Each row has a name. Each question is about the rows just above it.

.05,.10,.18,-.06,.08,.04 : Lagu
.06,-.48,-.04,.06,.06,.09 : Lazo
.02,.07,.11,.00,.05,.03 : tirob
-.61,-.81,-.32,-.08,-.03,.22 : mita
-.11,-.02,-.23,-.11,-.07,.07 : sugir
.19,.11,-.17,-.24,.01,.10 : duk
.02,.06,.11,.01,.08,.06 : kuf
.01,.03,.05,.01,.06,.03 : vel
.09,.03,-.10,-.15,-.03,.05 : deku
.05,.05,.18,.05,.08,.05 : Rus
-.10,-.10,.15,-.01,-.14,-.17 : leso
.12,-.06,-.24,-.20,-.05,.06 : Ginek
Repeated in Rus: => .05
Number of entries in .02,.07: => 2
Whose row is .01,.03,.05,.01,.06,.03? => vel
Repeated in sugir: => -.11
Repeated in Lazo: => .06
How many entries does .05,.05,.18,.05 have? => 4

